Below are the code and all the weights of a small trained network. Each question names an input and a target symbol and asks about switching units off, where a switched-off unit gives its printed mean instead of its output.

import numpy as np


def w(rows, s, z=0):
    codes = np.array(rows[::2]) - 128.0
    scale = np.full(codes.shape[1], s)
    scale[-1] = z or s
    return codes * scale


def norm(h):
    return h / np.sqrt((h * h).mean(-1, keepdims=True) + 1e-5)


def f(y):
    return np.maximum(y, 0)


def softmax(a):
    e = np.exp(a - a.max(-1, keepdims=True))
    return e / e.sum(-1, keepdims=True)


def log_softmax(a):
    a = a - a.max(-1, keepdims=True)
    return a - np.log(np.exp(a).sum(-1, keepdims=True))


def net(x, mask):
    ids = ['ΠΣεητω'.index(c) for c in x.split()]
    T = len(ids)
    res = E[ids] + P[:T]
    r = norm(res)
    for j in range(2):
        rows = slice(3 * j, 3 * j + 3)
        q, k, v = (r @ M[0][rows].T for M in (Q, K, V))
        z = softmax(np.where(np.tri(T) > 0, q @ k.T / 3**0.5, -1e9)) @ v
        o = O[0][rows]
        res = res + np.where(mask[j], z, o[:, -1]) @ o[:, :-1]
    y = f(norm(res) @ A[0][:, :-1].T + A[0][:, -1])
    res = res + np.where(mask[2:14], y, B[0][:, -1]) @ B[0][:, :-1]
    return log_softmax(norm(res)[-1] @ U[:, :-1].T + U[:, -1])


Q, K, V, O, A, B = {}, {}, {}, {}, {}, {}
E = w([
[128,17,60,226],'Π',
[214,173,235,64],'Σ',
[234,92,8,155],'ε',
[76,197,138,241],'η',
[160,40,179,125],'τ',
[44,118,62,94],'ω',
],0.017)
P = w([
[204,117,149,244],'0',
[156,175,108,213],'1',
[139,189,106,177],'2',
[139,174,107,149],'3',
[136,164,112,130],'4',
[130,158,115,116],'5',
[124,150,116,103],'6',
[116,150,124,95],'7',
[113,141,124,86],'8',
[105,138,127,76],'9',
[103,134,128,69],'10',
],0.011)
Q[0] = w([
[152,206,81,49],'h0',
[183,150,156,94],'h0',
[139,192,144,111],'h0',
[150,139,20,68],'h1',
[99,84,146,146],'h1',
[209,51,249,138],'h1',
],0.017)
K[0] = w([
[181,158,105,135],'h0',
[138,124,130,76],'h0',
[146,178,151,119],'h0',
[205,110,96,147],'h1',
[86,92,163,181],'h1',
[6,59,184,12],'h1',
],0.019)
V[0] = w([
[250,138,37,96],'h0',
[127,77,106,50],'h0',
[164,117,127,111],'h0',
[144,119,184,166],'h1',
[210,193,172,95],'h1',
[187,196,131,83],'h1',
],0.013)
O[0] = w([
[5,106,182,144,254],'h0',
[111,119,159,193,58],'h0',
[112,146,119,146,142],'h0',
[155,102,180,103,136],'h1',
[196,137,143,124,134],'h1',
[173,163,117,137,134],'h1',
],0.012,0.008)
A[0] = w([
[175,112,93,191,128],'n0',
[150,194,96,5,124],'n1',
[148,164,98,135,84],'n2',
[152,169,202,113,1],'n3',
[132,170,76,123,119],'n4',
[150,92,174,83,122],'n5',
[127,117,150,33,156],'n6',
[60,118,112,80,91],'n7',
[165,142,85,26,58],'n8',
[92,189,187,152,127],'n9',
[124,173,181,150,94],'n10',
[85,150,127,117,154],'n11',
],0.03,0.0089)
B[0] = w([
[54,186,58,178,219],'n0',
[173,134,230,2,246],'n1',
[136,64,107,166,192],'n2',
[171,251,88,91,157],'n3',
[46,152,107,136,231],'n4',
[78,122,216,123,186],'n5',
[72,193,191,148,186],'n6',
[192,140,195,52,255],'n7',
[239,93,115,175,180],'n8',
[99,163,60,168,207],'n9',
[137,177,96,182,167],'n10',
[154,90,158,85,234],'n11',
],0.043,0.0093)
U = w([
[156,71,47,192,244],'Π',
[177,223,126,145,67],'Σ',
[51,159,87,2,19],'ε',
[145,129,118,128,83],'η',
[79,98,215,174,91],'τ',
[205,13,89,99,233],'ω',
],0.012,0.011)

Each question gives the input, a string of symbols that net reads in full, and the target symbol t.
The units are the heads (3 rows each of Q, K, V and O) and the neurons (one row each of A and B). Each row of codes is followed by its name. A weight is (code - 128) times the scale printed after its matrix; where a second scale follows, it is the last column's (O, A, B and U).
mask holds one flag per unit, heads first, then neurons. A switched-off unit (its flag False) gives its mean, the last column of its rows in O or B, instead of its output. The means were averaged over made-up inputs and are rounded, as every weight is.
A unit's drop is (log p(t) with every unit on - log p(t) with that unit switched off) / (log p(t) with every unit on - log p(t) with every unit switched off).
The circuit of an input: a set's keep is (log p(t) with only the set's units on - log p(t) with every unit switched off) / (log p(t) with every unit on - log p(t) with every unit switched off). Starting from the 12 units with the biggest drops (on a tie, the unit counted first), units are removed one at a time, each time the one whose removal leaves the highest keep (on an exact tie, the one counted first), for as long as the keep stays at least 0.8.
circuit, biggest first: the units of the circuit, biggest drop first
unit that matters most: the unit with the biggest drop
top k neurons: the k neurons with the biggest drops, biggest first
which heads matter: for each layer, one digit per head in row order, 1 if its drop is at least 0.15 and else 0, layers parted by /
drop of u: that unit's drop, to one decimal
input τ η ω ω, target ω: circuit, biggest first	(n8, h0)
input Π η η η Σ Π η, target ω: circuit, biggest first	(h0, n8)
input ω Σ η ε Π, target Π: unit that matters most	h0
input η ε ε τ τ ε η, target ε: top 3 neurons	(n1, n4, n9)
input τ η ε ε η τ, target τ: top 3 neurons	(n5, n1, n7)
input Σ ε ε, target ε: top 2 neurons	(n1, n8)
input Σ Π Σ ω, target ω: which heads matter	00
input ω η ε τ ε η η ε, target ω: which heads matter	10
input Σ Π Π, target ε: top 3 neurons	(n8, n2, n9)
input Σ ε Π ω ω τ τ, target ω: which heads matter	11
input η ε τ Σ η, target ε: top 3 neurons	(n1, n4, n7)
input τ Σ η ε ε ω τ ε Π η η, target ω: drop of n1	0.7
input τ ε η τ ε ε ε Σ, target Σ: drop of n3	0.5
input η τ ε, target Π: drop of n2	0.0
input ε τ Π ε τ η η Π ε ε Σ, target Σ: top neuron	(n3)
